Here is a tiny trained network, its code and every weight. The questions are about switching its units off for an input and a class, where a switched-off unit gives its printed mean instead of its output.

import numpy as np


def w(rows, s, z=0):
    codes = np.array(rows[::2]) - 128.0
    scale = np.full(codes.shape[1], s)
    scale[-1] = z or s
    return codes * scale


def f(y):
    return np.maximum(y, 0)


def log_softmax(a):
    a = a - a.max(-1, keepdims=True)
    return a - np.log(np.exp(a).sum(-1, keepdims=True))


def net(x, mask):
    res = np.array(x, float).reshape(1, 5) / 4 @ E
    y = f(res @ A[0][:, :-1].T + A[0][:, -1])
    res = res + np.where(mask, y, B[0][:, -1]) @ B[0][:, :-1]
    return log_softmax(res[-1] @ U[:, :-1].T + U[:, -1])


A, B = {}, {}
E = w([
[181,141,78,255,177,229,33,94,20,142,62],'x0',
[112,231,170,104,214,179,148,97,186,117,148],'x1',
[142,164,159,179,254,104,129,185,14,60,239],'x2',
[206,36,254,183,172,80,206,212,102,3,36],'x3',
[248,58,102,42,158,50,5,185,133,58,135],'x4',
],0.006)
A[0] = w([
[101,155,92,244,102,227,146,115,134,186,110,224],'neuron 1',
[170,99,170,125,149,131,105,142,183,34,103,180],'neuron 2',
[57,254,101,155,196,186,149,98,92,152,222,173],'neuron 3',
[109,167,101,35,43,112,137,72,233,183,100,197],'neuron 4',
[85,86,156,143,104,97,246,157,139,107,115,130],'neuron 5',
[156,68,180,191,185,115,158,182,58,35,71,254],'neuron 6',
[223,82,144,100,170,110,86,175,80,72,146,183],'neuron 7',
[232,106,146,62,192,57,57,170,142,62,123,167],'neuron 8',
[180,85,115,184,123,145,101,100,82,100,38,124],'neuron 9',
[111,209,150,115,159,143,170,129,115,124,193,191],'neuron 10',
[72,113,176,102,91,68,220,178,214,96,117,200],'neuron 11',
[96,201,94,132,131,223,108,39,107,202,141,185],'neuron 12',
[127,127,143,248,101,134,216,147,90,119,109,199],'neuron 13',
[80,80,13,38,21,105,83,83,138,211,189,208],'neuron 14',
[117,125,41,84,83,173,69,83,172,192,88,134],'neuron 15',
[133,83,128,19,87,56,153,128,199,116,112,133],'neuron 16',
[180,94,146,200,121,158,98,155,67,100,57,106],'neuron 17',
[245,54,112,137,148,59,63,197,82,73,169,187],'neuron 18',
],0.0062,0.004)
B[0] = w([
[78,130,115,80,119,197,52,110,80,194,78,216],'neuron 1',
[191,106,112,133,164,117,171,103,181,112,102,196],'neuron 2',
[63,198,61,106,210,185,104,73,47,182,173,224],'neuron 3',
[62,124,117,167,41,140,186,175,228,238,165,213],'neuron 4',
[97,111,200,50,153,92,139,112,161,124,120,187],'neuron 5',
[215,63,149,80,154,136,138,28,94,87,17,247],'neuron 6',
[193,139,90,180,168,66,108,105,167,1,123,212],'neuron 7',
[206,179,41,183,160,59,164,160,229,38,176,227],'neuron 8',
[201,73,78,124,114,153,133,123,107,136,72,176],'neuron 9',
[137,170,120,132,144,116,142,59,92,128,187,187],'neuron 10',
[90,115,226,64,126,25,203,55,178,182,187,225],'neuron 11',
[61,160,89,165,127,194,61,118,138,137,106,216],'neuron 12',
[123,91,203,58,139,133,89,53,68,150,102,196],'neuron 13',
[31,89,98,190,46,72,82,217,119,140,162,216],'neuron 14',
[87,91,84,215,62,158,59,184,193,159,78,184],'neuron 15',
[141,164,132,137,93,44,196,145,173,154,207,203],'neuron 16',
[196,78,69,107,111,150,157,102,54,118,72,179],'neuron 17',
[217,113,91,184,144,27,133,166,116,12,131,228],'neuron 18',
],0.0061,0.011)
U = w([
[177,62,117,126,135,180,132,105,55,120,59,112],'0',
[97,76,254,69,157,112,161,76,98,132,110,133],'1',
[71,113,111,164,84,197,78,165,186,169,98,138],'2',
[108,81,100,167,97,69,79,200,84,89,175,117],'3',
[209,127,116,158,185,88,165,131,185,32,135,152],'4',
[92,123,163,114,92,92,223,143,195,186,197,86],'5',
[73,242,102,124,222,190,118,80,58,155,178,173],'6',
[114,148,180,116,153,158,166,175,126,95,145,4],'7',
],0.0073,0.0024)

Each question gives the input, the list of numbers given to net, and the class t.
The units are the neurons (one row each of A and B). Each row of codes is followed by its name. A weight is (code - 128) times the scale printed after its matrix; where a second scale follows, it is the last column's (A, B and U).
mask holds one flag per neuron, in row order. A switched-off neuron (its flag False) gives its mean, the last column of its row in B, instead of its output. The means were averaged over made-up inputs and are rounded, as every weight is.
A unit's drop is (log p(t) with every unit on - log p(t) with that unit switched off) / (log p(t) with every unit on - log p(t) with every unit switched off).
The circuit of an input: a set's keep is (log p(t) with only the set's units on - log p(t) with every unit switched off) / (log p(t) with every unit on - log p(t) with every unit switched off). Starting from the 12 units with the biggest drops (on a tie, the unit counted first), units are removed one at a time, each time the one whose removal leaves the highest keep (on an exact tie, the one counted first), for as long as the keep stays at least 0.8.
circuit, biggest first: the units of the circuit, biggest drop first
k most important neurons: the k neurons with the biggest drops, biggest first
drop of u: that unit's drop, to one decimal
input [3,6,3,6,-6], class 1: circuit, biggest first => neuron 13
input [0,-1,0,-6,4], class 2: circuit, biggest first => neuron 15; neuron 18; neuron 4
input [-7,7,2,4,-6], class 1: circuit, biggest first => neuron 8; neuron 5
input [-5,7,-2,5,0], class 5: circuit, biggest first => neuron 11; neuron 16
input [-3,-5,0,0,-8], class 1: circuit, biggest first => neuron 13; neuron 8
input [0,-8,0,3,-1], class 0: circuit, biggest first => neuron 8; neuron 6
input [-3,2,-2,-5,2], class 2: circuit, biggest first => neuron 15; neuron 18
input [6,-8,6,-5,6], class 4: circuit, biggest first => neuron 7; neuron 18
input [4,7,-6,-3,-4], class 2: 2 most important neurons => neuron 15; neuron 4
input [3,5,-4,2,-7], class 6: 2 most important neurons => neuron 3; neuron 14
input [-8,6,8,-2,-7], class 6: drop of neuron 3 => 0.2
input [-7,0,5,-7,-8], class 6: drop of neuron 3 => 0.8
input [4,5,-3,2,-1], class 0: drop of neuron 3 => 0.2
input [-6,-6,-6,-8,-5], class 2: circuit, biggest first => neuron 15
